bf-jf: [68 41 -168 -177 -184 -180 69 87 -169 297 -280 -142 -204 64 -63 -109 26 15 -137 76 -111 -31 -317 -354 116 -131 132 -174 -159]
nz-mg: [28 131 -228 -64 -32 -254 358 59 -360 525 253 -42 -142 352 -64 -56 359 96 -146 314 -54 -52 24 -794 -446 -122 228 -195 -224]
bf-jf: [-165 -393 13 -17 51 -121 -189 180 81 -80 41 61 -91 20 -36 -111 268 -69 -47 129 -233 53 -148 -283 76 -124 -225 -325 72]
nz-mg: [84 -53 125 15 -130 -181 -4 126 -243 60 -173 20 -286 128 80 -275 -215 167 29 -448 65 -182 -121 313 275 132 153 186 197]
nz-mg: [56 -117 37 236 -40 190 -62 -150 303 -218 14 47 127 -265 -97 322 93 -125 26 198 70 168 220 -23 -88 -121 -121 -137 87]
jz-lp: [-20 -338 70 218 -140 82 -219 -68 104 -166 71 -66 107 -196 -12 -23 -86 -105 -110 -20 -17 40 -95 91 194 -257 -382 -172 -39]
bf-jf: [-270 -492 -455 151 104 -14 -229 -132 200 -354 -8 106 523 51 -338 93 -251 34 279 195 -177 180 -293 359 16 157 60 -44 238]
jz-lp: [-308 267 -433 -268 135 371 -463 -191 498 -478 -839 -562 640 -573 -342 77 -40 -120 -192 511 -237 113 -844 559 590 271 -110 34 -495]
jz-lp: [-99 269 97 79 142 -77 -109 253 168 -250 -288 -99 -85 -18 -13 66 562 130 -259 145 -73 102 -208 -43 572 523 -117 -125 55]
nz-mg: [50 -290 -329 142 -190 -248 -30 -97 25 67 46 -7 119 169 -119 -124 -1 4 36 -133 54 -50 -78 -30 -166 94 218 -181 101]
zg-dq: [88 -236 62 253 -53 43 -80 -78 -6 -69 311 70 53 -66 31 -61 -59 -69 126 -250 140 9 285 79 -175 -110 -104 -127 81]
zg-dq: [-27 33 309 6 58 178 -131 -5 297 -315 -130 189 -5 -260 97 153 -82 -64 41 -126 54 34 161 336 214 6 -235 101 147]
jz-lp: [185 312 -226 -396 -280 -325 220 18 -133 444 -204 199 -91 244 121 -93 -405 -6 22 -391 61 -48 -148 -228 86 -43 198 -113 -146]
jz-lp: [-69 -43 424 -55 -81 -59 -59 119 197 -94 -283 219 -346 -229 98 -78 285 16 -231 -105 8 -218 61 -13 159 -152 -239 -49 66]
zg-dq: [163 -128 -451 151 -216 -254 61 -81 -258 270 179 -246 131 327 -80 -179 -109 34 6 -134 67 9 -177 -142 -107 132 291 -146 -56]
bf-jf: [-22 83 503 -41 216 224 -77 79 138 -152 43 5 -305 -293 165 -103 430 -79 -22 -61 82 -197 436 74 -266 -45 -76 117 18]
nz-mg: [-61 323 -249 -93 190 121 99 8 -200 138 -73 -323 98 -9 -182 27 221 71 -25 420 -99 74 -170 -232 -115 119 221 17 -302]
zg-dq: [163 281 199 19 27 75 27 54 78 -143 4 175 -27 10 191 202 -274 1 149 -336 148 170 214 281 333 235 -61 135 203]
bf-jf: [79 114 88 11 -101 -20 192 -103 -49 171 129 37 -41 77 96 54 -23 10 -123 16 118 -114 154 -92 -203 -127 14 137 -65]
zg-dq: [-273 -75 -192 -49 198 297 -346 -242 414 -489 -331 -184 497 -387 -232 -33 -67 -62 99 154 -39 -83 -225 733 -23 223 58 227 -84]
bf-jf: [-406 -182 482 -9 449 193 1 80 64 -249 186 441 -153 -239 -72 -95 447 127 146 196 -71 -272 465 95 -561 -192 -135 190 141]
zg-dq: [-82 -21 -227 225 218 346 -167 -107 -100 -134 453 -522 494 -48 -75 106 29 -128 -62 476 -120 299 -163 -57 43 -20 -311 -63 -353]
bf-jf: [-89 -163 195 -140 -41 94 -229 -156 495 -241 28 78 183 -198 210 -44 -33 -259 -137 -133 45 -160 94 293 -82 -132 -328 52 -53]
nz-mg: [234 78 225 -24 -40 193 -163 -37 193 -114 -73 -184 -157 -271 186 -46 12 -218 62 -311 166 -28 274 214 -28 22 35 17 16]
bf-jf: [-235 166 227 -116 474 207 261 62 65 -6 404 434 -11 -16 -36 345 426 6 194 535 -106 121 577 -499 -657 -181 -74 2 25]
jz-lp: [180 270 -158 -89 -236 -181 144 -34 -231 374 -80 -261 -92 138 69 -215 13 31 -233 -153 115 -165 -167 -195 7 28 174 -36 -299]
zg-dq: [133 -90 77 344 -176 106 -160 -74 41 -207 123 -148 184 -76 92 110 -288 -45 -115 -174 110 172 -92 302 511 13 -375 -16 30]
nz-mg: [-17 -137 203 -112 -20 -139 74 108 -2 92 178 381 -182 127 158 -15 -76 -30 67 -185 -29 -27 197 -189 -86 -211 -162 -83 147]
bf-jf: [113 -8 224 -62 -136 -15 -60 84 123 112 -31 -215 -284 -110 186 -56 389 -191 -341 89 -25 -63 18 -402 38 -207 -219 -220 -170]
zg-dq: [-365 216 196 -462 456 229 95 -85 467 -186 86 457 215 -123 61 260 199 -120 134 403 -115 -76 377 -8 -602 -76 -76 253 -39]
jz-lp: [-228 -44 -221 -162 225 -217 108 123 -186 152 218 232 73 306 -100 -168 156 130 161 75 -146 -39 -14 -268 -314 110 156 -104 -6]
nz-mg: [-108 -32 -244 120 171 327 -314 -127 277 -370 -31 -335 478 -303 -182 171 48 -165 39 337 -99 280 -189 189 169 123 -186 -145 -185]
bf-jf: [272 125 -139 -68 -271 -187 -41 11 -294 144 -314 -166 -137 134 88 -362 -594 116 151 -766 189 -156 -248 570 383 290 385 223 90]
zg-dq: [82 342 233 -367 1 -69 143 191 82 143 -230 243 -325 25 203 146 4 -51 -27 -70 -51 60 78 -279 186 -42 -38 -31 28]
jz-lp: [163 15 18 -5 -188 -200 -43 105 -69 19 -227 8 -190 123 102 -142 -225 70 24 -458 81 -42 -139 247 391 229 134 44 199]
nz-mg: [-73 90 -500 -287 70 -59 -3 -153 136 180 162 -233 407 178 -36 -57 102 -193 -32 262 -93 26 -155 -287 -413 84 168 -148 -354]
bf-jf: [230 -58 -36 108 -232 -7 -7 -146 -79 41 -80 -37 -34 -48 23 -100 -410 -2 152 -444 218 -95 84 378 -14 -8 221 136 111]
jz-lp: [192 -161 -43 280 -197 72 -290 68 -56 -196 -221 -508 -32 -88 2 -19 -181 -40 -128 -98 -33 203 -420 290 747 158 -127 -45 74]
zg-dq: [-361 49 183 -137 277 158 -178 21 456 -359 -321 29 67 -345 -112 35 609 -16 -211 433 -142 -152 -56 84 -61 106 -158 32 -89]
nz-mg: [-292 -133 -311 -125 173 -58 -37 -15 -43 16 72 -20 284 119 -189 -108 86 48 16 324 -212 -18 -274 -108 -184 7 19 -55 -160]
jz-lp: [401 237 -241 -152 -434 -488 266 85 -256 459 -96 167 -200 511 213 -40 -546 65 55 -645 163 68 -127 -149 351 195 305 -84 153]
zg-dq: [-38 244 -98 -282 231 109 -3 8 85 0 -27 24 83 -58 -4 5 42 -86 222 12 -28 46 137 -19 -252 129 195 2 -98]
zg-dq: [101 -55 -184 -58 -148 -248 70 8 62 201 95 5 -28 230 61 -23 148 -86 -86 -30 7 10 3 -365 -145 37 105 -231 -3]
nz-mg: [-362 299 119 -44 460 248 74 12 -56 -48 145 -46 111 -232 -172 -70 696 121 -125 545 -75 -166 173 -230 -472 -10 -87 37 -393]
nz-mg: [192 -112 -44 27 -144 46 -271 -86 230 -251 -277 -117 37 -162 54 -99 -347 -122 206 -518 151 -6 -18 625 232 248 191 86 224]
jz-lp: [42 247 100 56 80 -25 91 40 -126 96 144 -80 -99 42 75 -154 325 76 -88 -108 141 -145 204 -74 -170 182 90 26 -114]
jz-lp: [-491 -98 17 41 526 407 -167 -87 252 -379 129 -112 363 -357 -290 105 614 -23 -34 821 -228 -6 52 -25 -451 -65 -201 36 -231]
zg-dq: [-144 330 287 -34 247 64 33 197 167 -181 -126 39 -133 -56 60 178 540 88 -226 308 -75 47 40 -139 244 269 -171 46 15]
jz-lp: [382 63 112 -60 -483 -367 90 156 -282 388 -183 -6 -478 201 269 -263 -305 19 -155 -679 152 -118 -131 -127 442 -81 36 -138 43]
bf-jf: [-251 -244 23 77 135 124 -240 -137 323 -407 6 74 340 -148 -59 -29 -39 -21 30 23 -17 -92 -43 532 -14 111 -163 172 93]
bf-jf: [-130 -270 -56 -36 -10 120 -340 -99 469 -319 -169 -127 238 -279 -43 27 109 -233 -107 157 -110 34 -179 154 96 -56 -244 -162 -60]
nz-mg: [115 206 291 88 -81 -157 306 180 -292 221 80 318 -367 179 114 114 -2 205 -58 -130 79 19 193 -283 174 -78 -77 15 144]
[-99 393 56 31 285 146 7 73 45 -119 -61 -261 21 -99 -53 29 591 83 -165 318 4 -13 37 -58 -11 374 72 66 -171]  jz-lp
[75 -16 -462 92 -46 52 -221 -102 -30 -37 -102 -625 294 -17 -152 -150 25 -81 -51 95 -28 90 -393 133 132 282 208 -96 -227]  nz-mg
[222 138 91 -23 -276 -126 110 -56 -10 136 -96 -63 -125 156 217 3 -261 2 -173 -279 159 -109 -49 170 211 62 62 226 63]  nz-mg
[40 -163 -68 105 -89 -69 21 113 -139 121 102 -143 -86 134 -23 114 84 -26 -148 291 -166 205 -204 -441 208 -171 -176 -227 -21]  jz-lp
[-161 -440 -195 -61 49 229 -457 -179 600 -561 -124 91 550 -255 -72 236 -516 -297 266 21 -164 292 -215 566 273 -30 -298 -56 183]  nz-mg
[80 280 12 332 101 435 -131 -16 -122 -278 -364 -583 42 -412 -247 219 86 110 -71 373 3 233 -246 302 515 199 25 153 -122]  nz-mg
[-15 -3 66 108 125 103 -21 75 -101 -30 141 -126 -49 -33 -20 18 197 6 -7 160 -47 84 59 -138 -11 -7 -71 -55 -35]  zg-dq
[55 -343 -126 78 -161 -187 -107 -22 161 -105 21 291 78 96 -7 18 -291 -56 211 -343 31 91 32 141 80 25 6 -179 311]  nz-mg
[190 155 -100 106 -167 114 -146 -124 75 -115 -292 -382 99 -183 -10 -22 -170 -43 -77 -179 147 9 -188 403 328 216 109 100 -82]  bf-jf
[88 -158 -392 -72 -310 -308 -98 -35 -79 135 9 -268 253 438 134 -168 -507 -43 -173 -234 -70 44 -603 177 489 177 -34 33 -37]  nz-mg
[-33 -203 -200 -18 -59 89 -100 -193 80 -124 -122 -73 250 -39 -104 21 -448 -34 153 -10 -19 -8 -185 442 -17 -30 134 232 78]  zg-dq
[-83 507 11 -329 231 183 97 -68 86 1 -180 -49 108 -105 25 40 31 10 32 115 33 -101 57 178 -176 185 194 306 -216]  nz-mg
[-52 -351 -106 122 -107 51 -272 -87 160 -222 -23 -222 235 -54 -17 -27 -197 -112 -95 44 -91 62 -318 281 286 -39 -225 -7 18]  nz-mg
[210 15 197 206 -152 -167 39 187 -162 159 323 -209 -251 264 287 -47 264 -35 -329 -100 47 74 25 -378 307 56 -268 -176 -4]  bf-jf
[160 -186 51 367 -211 -140 -28 150 -351 140 188 -292 -214 145 45 -143 133 78 -253 -60 2 65 -179 -262 375 -60 -207 -221 -22]  nz-mg
[386 -74 182 190 -450 -139 -124 208 -248 145 -319 -477 -506 3 183 -148 -97 -19 -345 -301 22 51 -393 -66 832 -50 -134 -133 39]  jz-lp
[160 20 19 166 -19 -102 185 133 -357 204 239 87 -217 212 11 30 -32 116 143 -118 48 128 180 -274 -16 -7 109 -95 141]  bf-jf
[-10 -90 -63 6 -89 -165 18 75 -20 58 -23 76 -39 136 -4 10 5 31 -69 9 -69 50 -141 -163 160 -3 -61 -130 57]  jz-lp
[41 -37 128 2 22 -54 267 12 -347 256 299 310 -188 170 39 -48 -219 121 220 -162 74 -95 326 -115 -381 -250 125 137 109]  zg-dq

fc_tj: [64 97 21 -275 -238 18 -137 -59 407 -148 292 -309 -280 307 146 116 -92 73 -40 384 278 -108 -115 -3 -77 50 60 -219 242]
hr_sn: [-18 -156 -113 209 42 88 6 49 -229 142 -295 97 9 -30 74 26 68 -44 75 -123 -59 159 56 -157 69 -116 -4 35 -26]
mz_fh: [-143 -250 -112 -55 193 267 405 89 -522 1 -600 -467 -85 -15 -138 -590 376 -14 -517 158 178 -8 99 -302 214 317 -43 -65 -138]
rg_gb: [-169 95 -487 551 -246 147 -170 244 -397 215 -370 200 -296 46 17 136 110 -43 149 -338 -513 177 108 -19 37 93 -259 143 30]
cm_fj: [158 270 197 175 66 -50 194 63 88 -41 417 -125 37 257 -168 111 -2 49 -31 -46 348 -251 -286 -96 -33 110 44 152 83]
mz_fh: [136 11 17 -60 80 38 295 75 -50 185 95 -130 69 -65 124 -82 -94 47 -273 52 13 -102 35 -194 -93 5 -11 -167 -67]
fc_tj: [64 320 163 247 38 -100 110 46 -494 283 -121 55 31 246 -56 -98 249 -166 -46 -494 -205 -228 -484 -70 138 32 80 33 -115]
rg_gb: [266 143 -140 -472 111 -233 56 -94 184 -126 683 -110 -117 259 386 296 -183 71 -128 206 325 -273 32 -60 282 -315 -94 -26 10]
mz_fh: [0 -74 -154 246 -24 5 52 3 -359 161 -439 -144 -10 121 -183 -122 164 -23 -109 -255 -107 153 52 -62 202 -223 131 205 148]
hr_sn: [152 -82 230 -170 3 55 110 -208 -123 107 10 -227 294 95 217 -47 165 -33 104 165 308 106 -176 -354 -5 -29 188 -131 45]
rg_gb: [-60 -132 -437 10 71 161 204 261 -44 -22 -107 -140 -100 -222 -87 -24 -206 154 -116 178 -64 7 213 -117 -35 177 -202 25 29]
hr_sn: [-67 140 134 -43 -131 141 -125 -190 -176 -78 -11 51 412 -153 -136 -287 419 -72 130 -267 -104 200 202 -140 -40 104 14 19 40]
hr_sn: [174 13 108 270 100 -111 224 -66 -111 44 -168 -251 -195 90 59 -78 -109 -11 73 -82 203 -72 -396 -18 84 35 39 154 78]
cm_fj: [123 90 51 -120 486 -353 182 -103 -33 -270 171 99 57 -145 200 -99 -203 78 96 -76 273 -393 -418 108 379 134 -250 -110 -172]
hr_sn: [-27 153 -216 273 -118 -90 21 118 -52 160 -47 75 -112 33 65 77 -114 67 -92 -188 -352 37 300 43 24 -169 -147 44 60]
hr_sn: [-92 286 -8 -158 -354 -174 -200 -6 558 -65 363 -109 -170 411 210 179 -132 189 -256 298 -83 -54 575 71 -17 -312 -46 -317 271]
rg_gb: [-15 373 43 312 -428 -35 -478 -14 481 -134 564 284 -243 302 -37 415 12 15 195 -132 -60 16 95 294 -209 -14 -95 87 222]
mz_fh: [-81 -256 39 182 212 408 115 349 -51 93 -365 112 -19 146 -460 -233 302 -77 -563 -307 222 2 407 -385 58 -428 285 -73 46]
mz_fh: [384 190 -343 -432 143 -38 166 -2 229 -207 880 -123 197 -176 30 179 -279 198 -69 23 313 -244 34 -137 52 -60 -162 59 174]
fc_tj: [109 110 -253 647 -369 0 -332 -189 -292 174 143 270 44 13 94 351 226 -30 330 -361 -233 392 -16 179 -63 101 -198 363 112]
cm_fj: [48 -356 -259 119 -24 228 95 125 -333 375 -289 0 -35 -5 105 123 79 -53 -235 52 -90 252 188 -226 -38 -191 84 25 -86]
cm_fj: [11 -79 -104 -157 173 -94 320 -229 -436 -46 -500 -449 219 -172 -42 -703 249 95 -447 -115 -12 52 250 -109 390 -15 -44 -106 71]
hr_sn: [206 208 549 56 -82 233 339 -89 -323 376 232 -168 611 209 -196 -156 522 -193 -166 -335 133 166 243 -601 -220 -323 433 269 -12]
fc_tj: [64 24 -344 345 -72 215 269 114 -90 -24 -34 -286 64 -258 -205 -186 -38 205 -105 -35 25 148 255 -185 -138 306 -224 153 231]
hr_sn: [65 139 327 -204 -16 29 235 39 267 90 347 -143 302 31 -36 -45 -68 80 -212 215 115 -118 137 -199 -280 9 145 -213 4]
mz_fh: [-16 -54 220 -72 298 -136 100 -2 124 -119 161 141 15 -89 294 35 -169 79 33 369 303 -347 -578 94 -18 561 -221 -469 -310]
mz_fh: [-193 3 19 301 119 -218 14 157 -276 220 -498 136 -207 247 159 40 -50 -4 -44 15 -208 -222 -460 120 204 166 -72 -319 -185]
fc_tj: [-2 443 467 -702 42 -544 -220 -363 885 -670 609 -148 -186 264 226 -169 -248 109 -3 234 319 -460 101 396 281 -262 -31 -312 176]
mz_fh: [-47 -383 -128 -2 217 248 123 -51 -386 -54 -514 -49 255 -439 -117 -305 163 -53 210 -53 80 275 -27 -229 56 183 1 132 -77]
fc_tj: [11 -204 453 -150 118 273 124 -29 -7 52 -68 -27 39 84 46 -205 312 -197 -226 87 347 18 42 -308 -118 -64 237 -137 -213]
rg_gb: [-246 -459 82 -62 79 398 -70 213 -351 231 -730 221 -106 -154 -168 -89 213 -352 145 -89 -253 248 -30 -167 -144 -121 306 141 -320]
mz_fh: [155 27 -89 -225 137 -9 78 129 -80 160 119 120 42 -11 78 207 -187 -113 181 -221 -110 -74 -33 -221 60 -461 149 155 -38]
mz_fh: [-23 3 76 -49 71 -36 -69 63 -81 157 -32 335 37 -93 208 172 -96 -151 284 -158 -262 -1 -71 -47 -40 -181 18 -9 -221]
fc_tj: [97 342 -183 523 -379 88 -33 -30 -442 265 31 -58 -15 137 37 150 235 -97 346 -427 -327 255 -27 -162 -81 59 -99 448 149]
mz_fh: [-22 -200 27 55 -11 97 2 -70 -57 42 -131 69 3 -303 109 -66 -16 -40 67 115 -81 148 -70 103 -196 293 -93 -44 -175]
fc_tj: [-187 410 766 221 52 -107 394 248 -147 354 -301 -96 55 499 -288 -232 167 -224 -171 -307 -256 -262 21 -251 -89 -345 429 140 -169]
rg_gb: [174 -127 170 -333 153 103 212 -157 -331 102 -117 -236 126 -43 190 -229 187 -166 5 5 209 -13 -299 -317 80 -10 171 -42 -138]
rg_gb: [138 177 127 163 -164 -48 -308 -76 -60 154 222 301 -263 373 209 315 185 -243 119 -387 -52 -17 -186 62 75 -361 102 124 -39]
cm_fj: [82 -80 -124 -150 -346 168 -251 -92 169 100 140 -4 23 -69 33 179 -8 -45 111 26 -165 320 282 -4 -253 -239 149 87 184]
cm_fj: [-86 124 -70 89 -101 -293 -188 32 57 76 -17 104 -246 405 172 336 -127 11 79 37 -166 -69 8 183 220 -318 6 32 45]
fc_tj: [-30 89 -233 -284 -201 -170 -288 -16 331 -80 340 114 -64 40 177 412 -306 82 278 222 -206 38 171 196 -28 -199 -62 20 114]
fc_tj: [1 4 192 242 -90 87 -35 35 9 105 -75 -22 -227 301 -28 -17 191 -75 -254 -40 139 -46 -110 -3 -46 5 106 -94 1]
rg_gb: [-19 -14 -190 155 107 184 278 382 -527 392 -386 -24 -292 159 81 70 4 -194 3 -202 -249 -107 -204 -378 64 -117 47 140 -208]
cm_fj: [85 -125 50 31 187 124 268 26 -162 55 -15 -102 195 -141 -54 -175 85 48 -222 68 228 -57 -130 -180 -45 253 -21 -119 -98]
cm_fj: [-83 -29 -238 -133 89 -331 237 83 131 34 -249 -242 -123 -124 111 -111 -496 250 -253 294 -298 -135 197 226 118 -59 -139 -204 50]
hr_sn: [28 0 13 259 3 27 124 135 -50 141 -140 -58 -313 144 80 47 -83 -43 -73 -27 2 -67 -128 -43 -31 -5 -10 34 -36]
cm_fj: [66 -150 221 -134 -61 420 147 45 330 -47 265 -108 264 -420 -178 -185 -17 61 -113 308 242 68 -13 -164 -615 533 46 -254 -22]
hr_sn: [-21 14 -244 -178 -238 -329 -404 -188 360 -71 211 146 97 -42 155 342 -316 200 183 219 -255 124 130 429 20 -152 -68 -158 220]
rg_gb: [-22 -152 42 -483 102 -158 -236 -69 251 -135 193 151 -164 175 361 328 -171 -53 179 380 193 -137 -185 99 159 -182 45 -203 -142]
hr_sn: [-93 165 194 178 44 -104 -112 -108 293 -320 154 124 224 24 -362 -256 204 144 -289 -223 167 -40 408 190 116 -68 -45 -52 173]
cm_fj: [189 151 -4 -247 128 -222 -70 -175 212 -252 578 74 72 -26 248 198 -168 86 205 107 294 -220 -286 105 128 110 -179 -75 -7]
hr_sn: [73 87 -241 -224 -228 -296 -194 -230 334 -75 260 -82 209 -61 195 200 -301 241 146 176 -177 191 415 166 56 -328 -57 -53 335]
cm_fj: [121 100 -346 51 14 -133 216 111 -254 168 12 -233 -140 184 -7 96 -115 75 -219 -84 -112 -87 68 -46 227 -229 -35 223 101]
rg_gb: [11 -41 392 110 -69 493 143 177 -179 267 17 68 143 17 -281 -69 381 -288 -59 -189 53 115 -7 -386 -436 52 316 192 -200]
rg_gb: [-224 -341 -172 -235 -69 -124 -474 -526 -53 -438 -366 30 291 -308 5 -317 332 106 114 183 39 416 283 398 329 185 -150 -116 103]
hr_sn: [123 -203 159 421 168 208 217 30 -533 254 -446 -4 -149 -146 51 -127 139 -234 208 -210 101 14 -803 -132 -119 440 40 124 -264]
cm_fj: [-10 187 370 -182 -49 -114 67 -185 320 -167 266 -138 345 -146 -158 -250 -15 117 -81 145 65 -76 49 142 -212 244 45 -164 62]
mz_fh: [-162 -259 41 -122 290 80 -68 81 -130 -123 -375 225 -129 -50 15 -88 92 -166 119 -61 83 -32 -58 -65 222 -125 39 -3 -229]
fc_tj: [93 34 79 -103 65 299 496 172 -291 201 -113 -439 137 28 -177 -305 161 -61 -243 -33 109 -23 110 -558 -110 -27 196 126 14]
cm_fj: [71 -62 -267 80 51 174 192 100 -223 1 27 -103 -78 -144 -64 6 16 -32 32 -90 11 116 207 -170 13 -12 -110 402 -32]
rg_gb: [-8 59 -36 275 165 82 420 213 -213 111 -158 -174 187 -181 -260 -245 -52 136 -191 -40 -13 -133 -128 -164 -108 388 -93 -36 -23]
mz_fh: [-78 -53 335 91 175 6 90 155 -171 175 -255 58 -138 373 -45 39 137 -170 -90 0 158 -220 -432 -112 79 -45 244 -85 -206]
cm_fj: [54 183 -15 -169 -61 -1 -217 -109 85 -225 293 83 -84 30 55 42 92 -79 226 -147 73 -73 -115 51 77 20 -74 69 43]
rg_gb: [36 167 -117 -380 -340 -212 -352 -348 540 -233 501 63 243 -309 381 145 -283 198 345 247 -238 225 448 237 -168 -40 -225 -215 223]
fc_tj: [56 -68 -33 190 243 -59 285 150 -139 97 -50 -117 -38 125 -12 -18 -67 141 -351 180 277 -287 -403 -39 99 319 -83 -255 -82]
mz_fh: [72 148 660 1 -48 74 25 -286 -9 5 290 66 622 -34 -15 -31 330 -148 447 -73 235 192 -93 -280 -265 84 227 165 -76]
hr_sn: [122 285 368 -269 -270 -5 4 -193 -7 113 304 -282 161 297 14 17 209 -139 114 27 42 11 -147 -150 -156 -85 301 125 88]
fc_tj: [84 272 17 -16 75 -511 11 -105 274 -129 548 29 -11 293 239 336 -282 217 -58 219 150 -286 -33 283 245 -87 -196 -42 25]
fc_tj: [-145 -310 -298 -87 202 -48 -80 66 326 -226 -98 310 408 -725 -393 -106 -366 274 -61 46 -239 148 452 365 -116 48 -135 -90 54]
rg_gb: [-87 -223 -201 42 -2 -256 -304 -222 414 -338 -57 109 2 -199 -28 -2 -209 266 -76 197 65 156 312 502 158 -36 -175 -144 214]
fc_tj: [-111 -372 -464 -294 256 23 13 150 255 -295 -132 18 -191 -388 90 -6 -416 206 -43 414 89 -53 175 118 110 139 -278 -217 -33]
mz_fh: [25 -273 -134 -41 172 272 163 118 -270 45 -198 -54 -37 -168 -140 -155 137 -78 -199 -12 128 24 -66 -153 -2 135 25 66 -144]
rg_gb: [-118 -306 -414 91 88 232 -92 302 258 -222 -89 92 -333 -259 -219 129 -295 141 0 280 130 -52 -131 178 -143 403 -199 -75 33]
cm_fj: [11 -41 271 -25 -89 197 -250 96 436 -1 584 377 108 26 99 476 -64 -6 216 383 297 -106 -433 15 -488 455 9 -354 -163]
hr_sn: [62 170 371 -109 -53 -82 118 -32 484 -107 333 -231 51 236 -137 -35 -96 100 -216 186 286 -131 188 -27 -138 -179 199 -55 190]
[122 547 -235 510 -83 -239 101 171 -179 128 228 14 -239 290 -49 144 -95 78 -61 -491 -253 -285 -166 88 174 -25 -231 192 154]  rg_gb
[45 124 -96 -378 119 -371 -74 -224 229 -317 321 -2 232 -208 128 58 -301 176 291 156 20 -110 -42 246 192 24 -169 -21 75]  fc_tj
[-138 -546 25 84 165 497 209 350 -61 190 -501 35 -68 -253 -240 -83 -15 -103 -149 216 84 170 73 -276 -341 107 199 -19 -208]  rg_gb
[-304 -529 0 -157 94 223 -129 158 416 -220 -353 102 -31 -325 -305 -29 -201 73 8 491 94 177 227 182 -254 154 103 -109 -51]  rg_gb
[-4 -95 -371 -337 -96 -80 -334 -213 54 -207 88 101 55 -259 261 119 -101 61 345 118 -129 173 70 161 132 23 -198 -66 76]  cm_fj
[-247 84 -135 27 -53 -174 -37 181 -192 129 -538 -96 -512 461 65 -67 26 -86 -250 -86 -358 -130 178 76 369 -400 52 -23 -12]  mz_fh
[-97 160 210 233 -58 180 -7 202 -100 97 -133 115 -203 185 -283 -77 217 -220 -41 -368 -143 -67 -21 -62 -106 -92 159 212 -76]  cm_fj
[-92 -194 236 -204 -48 124 -221 -72 462 -246 71 -16 -129 117 54 15 37 21 -38 424 410 -7 -40 40 -120 126 91 -332 46]  hr_sn
[-153 -55 5 221 133 146 -44 96 -256 9 -363 346 -21 -308 25 -191 122 -152 210 -336 -259 51 -47 -42 -15 178 -165 -29 -251]  fc_tj
[-73 -163 -107 -197 148 -138 -80 143 346 -152 102 51 -306 203 49 247 -280 109 -200 383 220 -235 -37 203 143 -105 -17 -187 -26]  hr_sn
[-150 -88 -245 162 -62 64 -166 196 132 -18 -100 239 -298 -58 -34 137 -128 14 -64 -22 -232 44 258 186 -45 -53 -144 8 -38]  hr_sn
[152 39 -147 -149 -195 236 138 109 -137 314 181 -64 136 -241 1 125 -102 -100 126 -93 -349 181 144 -226 -370 -93 103 240 -21]  mz_fh
[-41 -412 -184 -53 107 -27 -146 -94 365 -254 -86 67 204 -420 -284 -69 -224 264 -171 279 164 152 143 380 -69 159 -32 -173 158]  fc_tj
[164 -51 -145 -298 -41 209 -51 -422 -169 -369 335 -220 494 -387 -8 -270 394 55 220 32 379 299 140 -194 54 361 -172 174 131]  cm_fj
[-34 -450 -78 -245 259 181 298 263 -268 268 -521 -217 -34 43 -275 -124 -22 -64 -448 179 65 -45 -72 -191 59 -229 373 -24 -113]  fc_tj
[123 -193 -165 -509 54 -226 -219 -371 406 -441 321 -115 118 -221 87 23 -204 189 57 331 313 82 151 323 190 -99 -63 -24 202]  fc_tj
[-145 98 339 -486 -12 -248 -393 -212 27 -118 7 254 6 212 111 122 123 -269 402 -54 -157 -81 -259 243 189 -280 237 49 -185]  rg_gb
[-100 61 384 241 115 -76 213 108 -114 230 -206 66 211 140 -134 -70 63 -33 -108 -64 -65 -88 -79 -90 -73 -24 172 -60 -143]  rg_gb
[148 0 -175 67 13 -153 59 -53 -103 108 -95 -116 -232 159 262 48 -106 12 -97 -112 -18 1 64 -37 249 -358 -28 37 99]  rg_gb
[52 -54 -208 26 45 38 199 71 -258 144 -79 -112 90 -113 -94 -54 -7 34 -159 -58 -126 52 112 -71 25 -15 -19 150 -20]  cm_fj
[103 184 3 -145 -180 -221 -179 -224 -127 114 37 -27 -170 324 432 140 76 -144 172 -182 -175 71 85 -38 269 -515 60 85 61]  rg_gb
[-50 354 -266 -64 -212 -408 -355 150 538 -66 285 181 -503 430 135 427 -454 121 -51 -91 -352 -247 292 378 215 -640 -59 -90 280]  mz_fh
[54 -30 180 244 -166 110 -31 -43 337 -27 227 -119 53 122 -93 50 43 167 -219 294 364 23 -91 35 -284 332 24 -258 177]  fc_tj
